Each row of numbers stands for one node and depends on some of the facts below. Use the named rows to name the rest.

Known rows:
-99, -517, 12, -132, -469, -59, -89, -38, -207, 127, 116, -158, -184, -49, 129, -90, -138, 237, -285, -19, 481, -161, 510, -28, 391, 121, 597: stutu
16, -326, -67, 237, -92, -49, 171, 60, 177, 79, -334, 13, -104, -223, 17, 206, 362, 265, 160, 114, -46, -154, 456, -98, 201, 69, 412: brosi
-132, -240, 100, -24, -17, 69, 44, 338, -101, -111, -118, -192, 105, 127, 320, 213, 18, -152, -25, 6, -329, 16, 208, -47, 298, 4, -101: sizeskon
-154, -165, -219, 191, -44, -134, -35, 23, -85, -77, 121, 34, 23, 85, 14, 9, 148, 118, 191, 161, -172, -138, 171, -74, 609, 559, -168: disak
-4, -311, -110, 220, -45, 0, -58, 63, 154, -49, -139, -139, 38, -134, 74, 95, 213, 290, 45, 156, 145, -78, 317, -139, 222, 66, 362: kiposim
-131, -239, 98, -21, -11, 74, 38, 337, -99, -110, -121, -184, 121, 132, 318, 230, 18, -149, -25, 9, -341, 21, 208, -49, 293, 3, -101: lutren
337, -307, -23, 230, -153, 175, -86, 35, -202, -196, 27, -282, 339, 450, 399, 361, -218, -35, 171, 9, -545, -200, 262, -376, 294, -242, -162: tegror
-352, 250, 33, 180, -226, 291, -9, 114, 52, -468, 273, -204, 371, -40, -530, -110, 130, 129, -69, 116, -366, 23, 463, 209, 50, 122, 47: sako
-170, -202, -202, 124, -117, -147, -26, -5, -138, -44, 168, 42, -24, 92, 24, -7, 94, 108, 130, 124, -130, -167, 229, -48, 642, 560, -148: stobe
-193, 157, 248, 188, -46, 33, 236, -161, 45, -42, 185, -79, 143, 46, -161, 69, 281, 134, 155, -169, -161, -205, 152, 270, 180, -7, 29: lerostak
-147, -380, 563, -86, 217, -73, 228, 156, 78, -170, -43, -92, 350, 324, 301, 261, 475, -221, 41, -217, -113, 39, 224, -64, 454, -37, -153: zugru
-136, -223, 96, -9, -31, 63, 54, 354, -99, -104, -117, -204, 100, 124, 323, 222, 26, -152, -33, 9, -340, 8, 203, -38, 291, 8, -106: foflin
-49, -189, -129, -155, -45, 458, -33, 488, 324, -236, -96, -588, -212, 128, 385, 141, 67, -432, 322, -115, -188, -33, -233, 82, 429, 128, -22: bizustuk
-127, -231, 107, -7, -10, 68, 42, 351, -100, -97, -121, -199, 102, 137, 327, 218, 21, -145, -21, -4, -337, 15, 191, -43, 303, 2, -94: pliklir
-440, 327, -11, 247, -71, 0, 212, -102, 27, 55, 366, -142, 96, -227, 36, 79, -28, 231, 137, -4, 1, -35, 76, 36, -33, -114, -251: lotru
-88, -243, 185, 10, -118, -19, 408, 357, -44, 93, -430, 35, -119, -16, 248, 386, 240, -151, 162, -31, -632, -125, 433, 31, 275, 10, -26: zulok
-65, -243, 81, 17, -50, 76, 42, 316, -106, -100, -90, -206, 122, 173, 338, 243, -6, -134, 10, 11, -358, -15, 202, -76, 294, -18, -92: motis

How the nodes are related:
baflur | μ a | β broskan
biga | μ a | β ginem
bivirul | μ b | β trosan
bizustuk | μ a | β ratredom
bodak | μ c | β drofival
bolim | μ a | β ritimos
borur | μ b | β motis
bostal | μ a | β zager
breklur | μ a | β skezuk
brosi | μ b | β zulok
broskan | μ a | β mapla
brostir | μ b | β didre
didre | μ c | β bizustuk
disak | μ d
dotri | μ c | β bostal
dreplek | μ c | β rutradak
drofival | μ d | β trebren
drogribrom | μ b
droskin | μ a | β klipen
drutre | μ a | β ganevo
dudok | μ a | β zuris
duklem | μ b | β natrus
duras | μ b | β brostir
fisen | μ d | β borur
flidru | μ d | β kiduk
flofor | μ a | β mufive
flonil | μ b | β moker
foflin | μ a
gaklen | μ a | β nitrem
gameto | μ c
ganevo | μ a | β plufin
gegin | μ d | β mubir
ginem | μ a | β zugru
gotus | μ a | β flofor
gruro | μ a | β gegin
gruza | μ a | β radi
gune | μ a | β tramer
kago | μ a | β brosi
kaplo | μ d | β popos
kastas | μ a | β sako
kemak | μ a | β miplil
keploni | μ c
keras | μ a | β klifu
kiduk | μ a | β ludu
kiposim | μ b | β dreplek
klifu | μ a | β lilik
klipen | μ d | β stovu
klogra | μ b | β gaklen
laflor | μ a | β gotus
lapi | μ a | β foflin
laske | μ a
lerostak | μ c | β refli
leskos | μ a | β gruza
lilik | μ a | β skegror
lotru | μ c | β bodak
ludu | μ d | β tribrok
lutren | μ a | β naske
malos | μ a | β lerostak
mapla | μ d | β vodre
metren | μ c | β keploni
miplil | μ b | β duklem
moker | μ a | β keras
motis | μ a
mubir | μ b | β gameto
mufive | μ c
musti | μ d | β teke
nadrom | μ d
naske | μ a | β pufebru
natrus | μ b
nebraka | μ a | β stobe
nedel | μ a | β bivirul
nitrem | μ a | β nadrom
plifon | μ b
pliklir | μ a
plufin | μ c | β trupubru
popos | μ a | β duras
pufebru | μ b | β trunal
radi | μ a | β flidru
ratredom | μ a | β trada
refli | μ c | β staza
ritimos | μ d | β vomo
rupluflun | μ d | β droskin
rutradak | μ a | β laflor
sako | μ c | β gune
sizeskon | μ a | β vosuk
skegror | μ d | β vude
skezuk | μ a | β fisen
skoban | μ a | β stego
skopom | μ a | β lotru
skuraflik | μ a | β dudok
stamir | μ b
staza | μ b | β biga
stedru | μ c | β skopom
stego | μ b | β vuplun
stepipel | μ a | β stutu
stestir | μ c
stetrer | μ b | β zimifluk
stobe | μ d
stovu | μ a | β kemak
stutu | μ b | β triro
tase | μ a | β leskos
tegror | μ a | β breklur
teke | μ a | β laske
trada | μ a | β vifik
tramer | μ a | β musti
trebren | μ b | β vagagum
tribrok | μ a | β rupluflun
triro | μ a | β nebraka
trosan | μ b | β tegror
trunal | μ a | β plifon
trupubru | μ d | β klogra
vagagum | μ d | β gruro
vifik | μ b | β stamir
vodre | μ b | β stepipel
vomo | μ a | β metren
vosuk | μ a | β lapi
vude | μ a | β drutre
vuplun | μ b | β nedel
zager | μ c | β skuraflik
zimifluk | μ d | β flonil
zugru | μ a | β stetrer
zulok | μ a | β bolim
zuris | μ b | β kastas

Rows to name:
No name comes twice in this set of rows, the named rows included.
-152, -229, 95, -13, -47, 83, 49, 373, -81, -156, -107, -210, 122, 136, 280, 201, 28, -154, -42, 14, -356, 22, 245, -42, 281, 8, -97 -> laske
-114, 242, -135, 82, -136, 455, -1, 37, 409, -180, 208, -548, -231, 0, -94, -62, 106, -118, 439, -204, -35, -235, -351, 408, 280, 136, 107 -> didre
-137, -381, 549, -87, 189, -52, 282, 163, 80, -152, -78, -71, 306, 314, 303, 283, 509, -232, 74, -224, -166, 24, 263, -60, 439, -27, -133 -> ginem
49, -280, -277, 119, -68, 282, -146, 171, 448, -145, -115, -426, -185, -137, 110, 39, 221, 80, 292, 67, 274, -98, -17, -49, 311, 147, 426 -> duras
-258, -142, -243, 161, -122, -12, -54, 145, -34, -313, 156, 0, 161, 46, -206, -59, 198, 93, 104, 270, -284, -34, 414, -99, 559, 620, -185 -> musti
-200, 120, 341, 175, -3, 16, 291, -208, 88, -42, 175, -43, 176, 81, -162, 86, 387, 111, 178, -228, -135, -213, 180, 261, 208, -25, 30 -> refli
-144, -157, -256, 167, -33, -74, -36, 45, -11, -92, 139, -38, -28, 84, 25, 3, 171, 73, 256, 128, -143, -148, 105, -58, 630, 580, -159 -> kaplo
-112, -186, -125, 220, -139, -242, 411, 28, -18, 172, -238, 304, -247, -83, -75, 192, 412, 104, 411, 115, -529, -311, 451, 15, 589, 567, -108 -> ritimos
-164, 193, 146, 252, -168, 15, 328, -90, 18, 88, -13, 3, -72, -101, -205, 130, 205, 158, 211, -104, -388, -280, 246, 322, 114, 4, 84 -> metren
-55, -149, 29, 237, 161, -415, -504, 21, 53, -84, 41, 85, 70, -56, -32, -107, -120, 212, -14, 116, -274, 53, -126, -64, 663, 595, -206 -> skegror
73, -271, -319, 90, -74, 350, -147, 197, 527, -186, -116, -504, -240, -126, 119, 31, 231, 27, 350, 45, 296, -103, -89, -22, 344, 177, 422 -> brostir
-60, -195, 153, 55, -32, -110, -65, 399, -43, 13, -341, -80, -53, -69, 256, 225, -133, -84, -58, 36, -603, 34, 135, 16, 257, 39, -66 -> gaklen
-121, -231, 120, -19, -45, 50, 132, 350, -79, -70, -196, -129, 56, 103, 308, 267, 80, -156, 13, 1, -401, -19, 262, -27, 287, -1, -79 -> kago
-188, 213, 114, 227, -122, 42, 151, -85, -8, -11, 123, -98, 27, -38, -167, 60, 120, 160, 144, -96, -267, -218, 142, 291, 130, 5, 51 -> keploni

The same nodes again, as new rows of numbers:
Some nodes and their rows:
-10, 150, -40, 50, -60, -175, -29, 174, -182, 155, -18, -111, -9, 80, 95, -102, 246, -208, -179, -61, 64, -118, 243, 30, -43, -8, -258, -71, -1, -53, 197, -69, -172, -383, 312, -111, 25, -402, -308, -20, -177, -44, 117: stobe
1, -146, -24, 35, 299, 35, -103, 259, 19, -208, 0, -11, 39, 89, 222, 325, -77, 346, 157, -38, 85, -134, -30, 38, 116, -146, -104, -17, -159, -19, 159, 203, -1, 187, 108, 105, -12, 412, -128, -103, 164, -70, -127: kiduk
-175, -89, -36, 388, 166, 84, 63, -294, -263, -41, -62, 159, -30, -8, -90, 325, 193, -34, 278, -26, 140, 263, -89, -17, 5, -25, -49, -129, 265, 134, 84, 120, -49, -175, -516, 43, 214, 204, 4, 47, 213, -2, 169: flofor
-12, -201, 73, 132, 60, 110, 233, 141, -23, -381, 19, 94, -167, -37, -8, -70, -5, 318, -79, 365, -135, 133, -75, -50, -102, -3, 137, 113, 89, 37, -22, -80, 238, -315, -54, 101, -306, -88, 81, -388, 51, -104, 92: ganevo
109, -64, 148, -88, -41, -39, 8, -71, 66, 124, -171, 165, 19, -2, -59, 18, -32, -343, -177, -139, 66, 111, 84, -8, 2, -76, 185, 63, 49, -21, -48, -19, -6, 129, 109, -165, 15, -89, -26, 177, 51, 26, 21: pufebru
-239, -296, 18, 33, -72, 9, 383, 211, 178, -375, -46, 33, -138, -206, -61, -237, -118, 8, -71, 337, -11, 62, -59, -103, 121, -13, 206, 413, 56, 70, -325, -216, -13, -242, 52, 6, -318, -439, 1, -257, -106, 13, 252: plufin
80, 6, -158, 117, 178, 298, -100, -176, -79, 100, 121, -346, 188, -112, -148, -53, -30, 170, -81, -21, -61, 94, -86, -126, 75, 54, 84, -265, 118, -122, -201, 82, 235, -24, -24, 1, 80, 226, -125, -61, -160, -13, -45: nedel
169, -66, 63, -71, 47, 160, -55, -157, 75, 228, -58, -89, 151, -122, -181, -60, -69, -352, -330, -179, 0, 150, 87, -118, 108, -46, 327, -36, 83, -128, -246, 8, 118, 150, 157, -221, 27, -25, -168, 191, -110, 56, -19: stego
16, 83, -12, 256, -293, 196, 94, 21, 71, -78, -159, -14, 70, -224, 3, -65, 111, 500, 184, -221, -164, 104, -41, 305, -180, 35, -158, -129, 28, 29, 199, -74, 14, 121, 86, -81, 52, 333, 183, -17, -124, 71, 16: trada
5, -158, -22, 26, 313, 41, -108, 274, 17, -227, 0, -13, 40, 101, 245, 349, -88, 353, 166, -51, 87, -142, -30, 39, 131, -162, -98, -7, -171, -17, 163, 211, -11, 193, 120, 104, -24, 424, -146, -104, 180, -69, -123: tribrok
85, 9, -158, 116, 188, 314, -94, -184, -77, 116, 135, -369, 196, -123, -168, -69, -37, 158, -96, -37, -61, 100, -91, -135, 83, 55, 101, -262, 143, -125, -217, 100, 242, -21, -13, -1, 86, 229, -145, -48, -177, -7, -35: breklur
5, 21, -46, 72, 59, 35, -5, -39, -89, -34, -6, -6, 7, 34, 25, 29, -1, 210, 97, 32, 7, 30, -87, 6, -71, 23, -84, -126, 51, 16, 53, 52, 75, -42, -60, 67, 43, 138, 55, -81, 34, -41, -20: foflin
114, -160, 167, -121, 107, -41, -47, 138, 129, -7, -160, 162, 40, 29, 76, 189, -91, -232, -152, -172, 94, -2, 123, 9, 114, -190, 179, 141, -93, -48, 5, 71, -42, 271, 235, -142, -51, 83, -140, 146, 132, 20, -56: duklem
133, 9, 174, 77, -390, 117, 115, 6, 230, 71, -307, 169, 84, -268, -63, -81, 74, -28, -100, -386, -128, 173, 123, 289, -115, -66, 115, 70, 13, -19, 85, -153, -66, 304, 283, -307, 0, 111, 110, 234, -103, 137, 39: duras
-219, -62, -99, -56, -75, -77, 105, 54, 151, -21, -47, -73, 27, -147, -18, -140, -115, -104, 97, 46, 92, -45, -61, -41, 151, 17, -9, 196, -10, 41, -238, -81, -184, 33, 23, -25, 27, -197, -22, 41, -175, 71, 84: stestir
-29, 135, -133, -57, 96, -93, -230, -46, 292, 317, 178, 80, -64, -35, 79, 71, 53, 77, 33, 260, -149, -13, -88, 35, -157, 149, -5, 30, -63, -19, 205, 83, 15, 13, -546, 119, 157, 239, 70, -35, -234, -135, -382: biga
18, -61, 58, -169, -161, -36, -57, -329, 145, 45, -176, -62, 60, 356, 320, -136, -50, 252, 153, 65, 86, -171, -255, -52, -33, 32, -160, -134, 81, -199, 29, 33, 152, -112, 13, 422, 204, 42, 266, 81, 236, -296, 230: vomo

Rows to name:
No name comes twice in this set of rows, the named rows included.
21, -43, 26, -118, -114, -21, -54, -263, 104, 44, -137, -52, 53, 284, 262, -96, -42, 236, 146, 62, 62, -140, -224, -34, -44, 31, -138, -133, 60, -154, 47, 40, 136, -90, -5, 343, 175, 64, 227, 49, 195, -238, 163 -> kago
132, -1, 179, 66, -344, 95, 110, 7, 214, 73, -288, 158, 73, -224, -65, -74, 58, -57, -110, -350, -102, 163, 116, 251, -98, -63, 127, 71, 18, -24, 61, -132, -58, 282, 253, -290, -7, 91, 86, 220, -90, 125, 26 -> vifik
1, -145, 45, 143, 50, 98, 195, 79, -106, -307, -14, 40, -102, -7, -8, -42, -10, 303, -1, 221, -64, 102, -76, -38, -75, -8, 60, 6, 94, 38, -18, -36, 202, -232, 9, 88, -206, -29, 58, -287, 96, -72, 114 -> nitrem
19, 79, -24, 217, -243, 167, 77, 19, 64, -60, -132, -12, 61, -182, 6, -54, 91, 456, 168, -181, -147, 91, -50, 263, -164, 32, -151, -134, 29, 21, 181, -57, 16, 104, 69, -53, 53, 311, 173, -21, -94, 63, 4 -> popos
-22, -109, 8, 62, 85, 39, 100, 116, 125, -162, 107, 121, -169, -60, 29, -36, 16, 245, -84, 401, -177, 86, -79, -28, -138, 55, 144, 136, 23, 19, 60, -41, 190, -230, -266, 121, -190, -3, 81, -304, -58, -131, -86 -> lilik
119, -154, 165, -105, 90, -32, -37, 120, 120, 1, -161, 164, 38, 23, 65, 162, -87, -241, -158, -160, 91, 18, 122, 0, 104, -164, 192, 132, -84, -45, -6, 64, -40, 254, 230, -145, -49, 54, -122, 145, 125, 17, -42 -> natrus
117, -180, 167, -124, 142, -34, -58, 170, 129, -26, -168, 164, 46, 42, 101, 226, -101, -214, -139, -185, 101, -18, 131, 10, 144, -202, 204, 164, -122, -57, 9, 89, -52, 307, 260, -130, -58, 110, -162, 146, 142, 13, -70 -> miplil
-4, -177, 63, 146, 59, 113, 226, 105, -108, -358, -7, 68, -117, -15, -6, -64, -16, 314, -22, 246, -68, 124, -76, -43, -78, -13, 86, 39, 100, 42, -21, -45, 221, -267, 11, 92, -240, -49, 66, -321, 96, -76, 136 -> gaklen
-37, 115, -121, -59, 104, -87, -215, -18, 321, 280, 193, 103, -92, -49, 80, 67, 46, 89, 4, 320, -178, 2, -92, 30, -161, 149, 38, 75, -61, -17, 208, 60, 32, -19, -556, 123, 115, 214, 73, -70, -233, -146, -389 -> zugru
-1, -61, -36, 49, 194, 32, -77, 132, -29, -116, 1, -17, 23, 62, 135, 187, -43, 281, 136, -10, 49, -54, -43, 26, 36, -63, -88, -69, -77, 3, 107, 141, 31, 78, 21, 91, 17, 294, -52, -86, 96, -52, -88 -> tase

The same nodes again, as new rows of numbers:
Some nodes and their rows:
27, 54, 42, 21, 5, -294, 308, 223, 150, 12, 692, 45, 155, -272, 452: nadrom
49, 53, 146, 1, 97, -151, -173, 165, 10, -206, 350, 457, -367, -231, -129: zimifluk
-37, 98, -88, 16, -75, -401, -84, 186, -25, -191, -37, -51, -8, 128, 188: drutre
-157, -56, 79, -99, -26, -139, -12, -292, -106, 323, -234, -123, -262, -63, 118: stovu
-56, -169, 99, 16, -48, -214, 200, -324, -3, 252, 29, -273, -399, -387, -63: duklem
60, 45, 109, -105, -29, 164, -207, 45, -220, 40, -107, -288, 270, 294, 51: teke
21, -70, 14, 33, -104, 167, 135, 23, -21, -250, -10, 194, -11, 69, 88: metren
89, -66, -10, 65, -4, 6, 126, -32, 47, -8, 83, -239, 11, -126, -183: mubir
-6, -17, 97, 172, -12, 281, -309, -91, 263, -447, 420, 271, -186, -402, 258: lerostak
20, -69, 3, 34, -100, 199, 169, 30, -15, -245, -34, 186, 0, 103, 82: didre
-24, 98, -31, 1, -39, -354, -308, 170, -115, -301, -193, 125, -242, 178, -75: klifu
52, 0, 101, -91, 62, 18, 251, 120, -37, 132, 269, 192, -6, -46, -3: stobe
-163, -56, 90, -109, -33, -137, 3, -297, -102, 315, -243, -163, -317, -70, 135: kemak
138, 4, 211, -135, 34, 120, 135, 179, -191, 101, 327, 21, 211, 76, 6: musti
27, 59, 9, 11, -8, -373, 346, 272, 110, -19, 598, 114, 108, -199, 372: trupubru
-34, 46, -34, -47, 13, 61, -75, -11, -36, 68, -186, -67, 39, 146, 13: broskan
-55, -167, 101, 17, -51, -219, 202, -322, -8, 246, 34, -286, -404, -395, -58: miplil

Rows to name:
No name comes twice in this set of rows, the named rows included.
54, -9, -89, 179, -78, -399, 204, 94, 228, -143, 475, -350, 130, -322, 264 -> klogra
72, -65, -38, 93, 9, -30, 102, -42, 90, -14, 85, -160, -20, -175, -189 -> kiposim
101, -60, 0, 56, -5, 34, 127, -19, 27, -12, 88, -265, 28, -82, -184 -> borur
69, 5, 102, -108, 69, 81, 269, 140, -52, 131, 250, 167, 37, 10, -32 -> fisen
76, -68, 0, 81, -10, -69, 82, -43, 49, -22, 115, -211, -21, -172, -153 -> plifon
-4, -36, -149, 27, -40, 327, 449, 88, 129, -257, -178, 251, -173, 206, -29 -> zager
94, -44, -77, 55, 26, 103, 269, 14, 102, -29, 23, -228, -58, -55, -236 -> zuris
-46, 74, -160, -73, 64, 205, 196, 43, 77, 54, -323, -53, -97, 269, -79 -> skuraflik
-24, 96, -13, 5, -26, -301, -369, 145, -103, -307, -193, 143, -286, 155, -105 -> keras
-75, -98, 164, -109, 37, -177, 283, -141, -79, 392, 210, 234, -242, -287, 58 -> klipen

